Below is a small trained network, with its code and all its weights. Each question gives an input and a target symbol and asks what happens when units are switched off, that is, made to give their printed mean instead of their output.

import numpy as np


def w(rows, s, z=0):
    codes = np.array(rows[::2]) - 128.0
    scale = np.full(codes.shape[1], s)
    scale[-1] = z or s
    return codes * scale


def f(y):
    return np.maximum(y, 0)


def softmax(a):
    e = np.exp(a - a.max(-1, keepdims=True))
    return e / e.sum(-1, keepdims=True)


def log_softmax(a):
    a = a - a.max(-1, keepdims=True)
    return a - np.log(np.exp(a).sum(-1, keepdims=True))


def net(x, mask):
    ids = ['αμξτφψ'.index(c) for c in x.split()]
    T = len(ids)
    res = E[ids] + P[:T]
    q, k, v = (res @ M[0].T for M in (Q, K, V))
    z = softmax(np.where(np.tri(T) > 0, q @ k.T / 2**0.5, -1e9)) @ v
    res = res + np.where(mask[0], z, O[0][:, -1]) @ O[0][:, :-1]
    y = f(res @ A[0][:, :-1].T + A[0][:, -1])
    res = res + np.where(mask[1:9], y, B[0][:, -1]) @ B[0][:, :-1]
    return log_softmax(res[-1] @ U[:, :-1].T + U[:, -1])


Q, K, V, O, A, B = {}, {}, {}, {}, {}, {}
E = w([
[220,119,75,107,84,96,173,111,174],'α',
[131,164,228,144,186,228,167,75,24],'μ',
[141,133,160,103,235,42,152,1,93],'ξ',
[81,165,142,35,156,53,173,182,43],'τ',
[221,165,146,145,97,136,175,124,179],'φ',
[190,218,79,169,141,119,167,164,135],'ψ',
],0.017)
P = w([
[80,246,100,78,72,143,233,148,142],'0',
[109,142,65,77,105,157,137,114,186],'1',
[232,185,106,55,151,153,128,144,76],'2',
[103,162,95,175,72,80,88,153,93],'3',
[152,93,83,187,129,115,236,136,98],'4',
[94,37,111,126,207,158,113,188,192],'5',
[207,75,154,109,192,125,64,177,93],'6',
[132,121,127,223,119,66,70,173,84],'7',
],0.013)
Q[0] = w([
[219,98,137,104,247,136,192,130,106],'head 0',
[63,125,85,64,171,208,120,153,220],'head 0',
],0.012)
K[0] = w([
[86,28,138,222,159,116,118,157,128],'head 0',
[93,157,111,129,108,129,253,99,141],'head 0',
],0.015)
V[0] = w([
[73,138,102,116,226,80,114,120,2],'head 0',
[133,62,41,26,75,70,117,200,133],'head 0',
],0.0076)
O[0] = w([
[154,163,147,25,138,169,93,105,189,251],'head 0',
[24,135,188,169,156,112,157,105,249,44],'head 0',
],0.014,0.003)
A[0] = w([
[209,135,82,71,110,138,94,84,40,58],'neuron 0',
[149,116,77,156,85,45,120,147,142,189],'neuron 1',
[178,169,169,117,58,29,113,195,225,188],'neuron 2',
[98,169,117,110,144,69,177,176,254,115],'neuron 3',
[169,103,143,172,71,213,120,167,171,190],'neuron 4',
[131,93,114,173,151,111,85,20,35,8],'neuron 5',
[196,126,100,37,130,128,88,203,139,36],'neuron 6',
[121,39,107,215,93,75,139,190,46,3],'neuron 7',
],0.0072,0.0047)
B[0] = w([
[75,95,174,175,71,102,72,134,133,249],'neuron 0',
[165,97,155,110,167,117,129,169,66,184],'neuron 1',
[118,122,116,75,176,164,188,113,124,200],'neuron 2',
[162,21,175,168,142,143,73,196,186,196],'neuron 3',
[120,77,65,47,165,85,163,168,117,162],'neuron 4',
[108,188,100,65,255,167,227,110,185,146],'neuron 5',
[151,177,81,168,67,108,201,41,151,219],'neuron 6',
[82,115,127,115,56,245,89,25,136,172],'neuron 7',
],0.0087,0.016)
U = w([
[99,118,177,255,93,81,157,141,121,110],'α',
[124,136,113,187,46,87,116,183,118,39],'μ',
[82,203,75,163,128,105,188,63,154,134],'ξ',
[114,156,138,141,91,191,136,171,139,46],'τ',
[109,127,149,156,89,247,131,135,51,160],'φ',
[147,143,86,111,152,73,171,231,44,254],'ψ',
],0.0078,0.004)

Each question gives the input, a string of symbols that net reads in full, and the target symbol t.
The units are the heads (2 rows each of Q, K, V and O) and the neurons (one row each of A and B). Each row of codes is followed by its name. A weight is (code - 128) times the scale printed after its matrix; where a second scale follows, it is the last column's (O, A, B and U).
mask holds one flag per unit, heads first, then neurons. A switched-off unit (its flag False) gives its mean, the last column of its rows in O or B, instead of its output. The means were averaged over made-up inputs and are rounded, as every weight is.
A unit's drop is (log p(t) with every unit on - log p(t) with that unit switched off) / (log p(t) with every unit on - log p(t) with every unit switched off).
The circuit of an input: a set's keep is (log p(t) with only the set's units on - log p(t) with every unit switched off) / (log p(t) with every unit on - log p(t) with every unit switched off). Starting from all 9 units, units are removed one at a time, each time the one whose removal leaves the highest keep (on an exact tie, the one counted first), for as long as the keep stays at least 0.8.
units of the circuit, in order: the units of the circuit, biggest drop first
most important unit: the unit with the biggest drop
top k neurons: the k neurons with the biggest drops, biggest first
drop of u: that unit's drop, to one decimal
input ψ μ τ, target μ: units of the circuit, in order : [neuron 0; head 0; neuron 6]
input α φ ξ φ, target ξ: units of the circuit, in order : [head 0; neuron 6; neuron 3]
input α φ ψ ψ α ξ τ, target ξ: units of the circuit, in order : [neuron 6; head 0]
input α ψ α φ α μ μ τ, target μ: units of the circuit, in order : [head 0; neuron 0; neuron 6]
input ψ φ ψ μ ψ τ α, target τ: units of the circuit, in order : [head 0; neuron 3]
input α ψ φ ξ ψ φ ξ φ, target ξ: units of the circuit, in order : [head 0; neuron 6]
input φ ξ ξ α τ ξ ψ, target ξ: units of the circuit, in order : [neuron 6; head 0]
input φ τ τ, target τ: top neuron : [neuron 3]
input α φ ξ τ, target ξ: units of the circuit, in order : [head 0; neuron 6]
input ψ τ φ, target τ: units of the circuit, in order : [head 0; neuron 3; neuron 0]
input τ μ φ μ φ μ φ ψ, target φ: units of the circuit, in order : [neuron 7; head 0]
input φ φ φ α μ τ ψ, target τ: units of the circuit, in order : [head 0; neuron 3]
input ψ ψ φ ψ φ φ ψ ψ, target ψ: units of the circuit, in order : [neuron 0; neuron 6; neuron 7]
input ψ ψ ξ ξ ψ, target ξ: units of the circuit, in order : [head 0; neuron 6]
input τ ψ μ ψ ξ μ α, target μ: most important unit : neuron 0
input α φ μ μ ψ ψ, target ψ: top 2 neurons : [neuron 0; neuron 7]
input τ φ α, target φ: top 2 neurons : [neuron 7; neuron 6]
input τ μ φ τ ψ τ τ ψ, target τ: drop of head 0 : 1.5
input φ φ τ μ α φ, target α: drop of head 0 : 2.5
input μ ψ ξ α, target ξ: drop of neuron 6 : 0.8
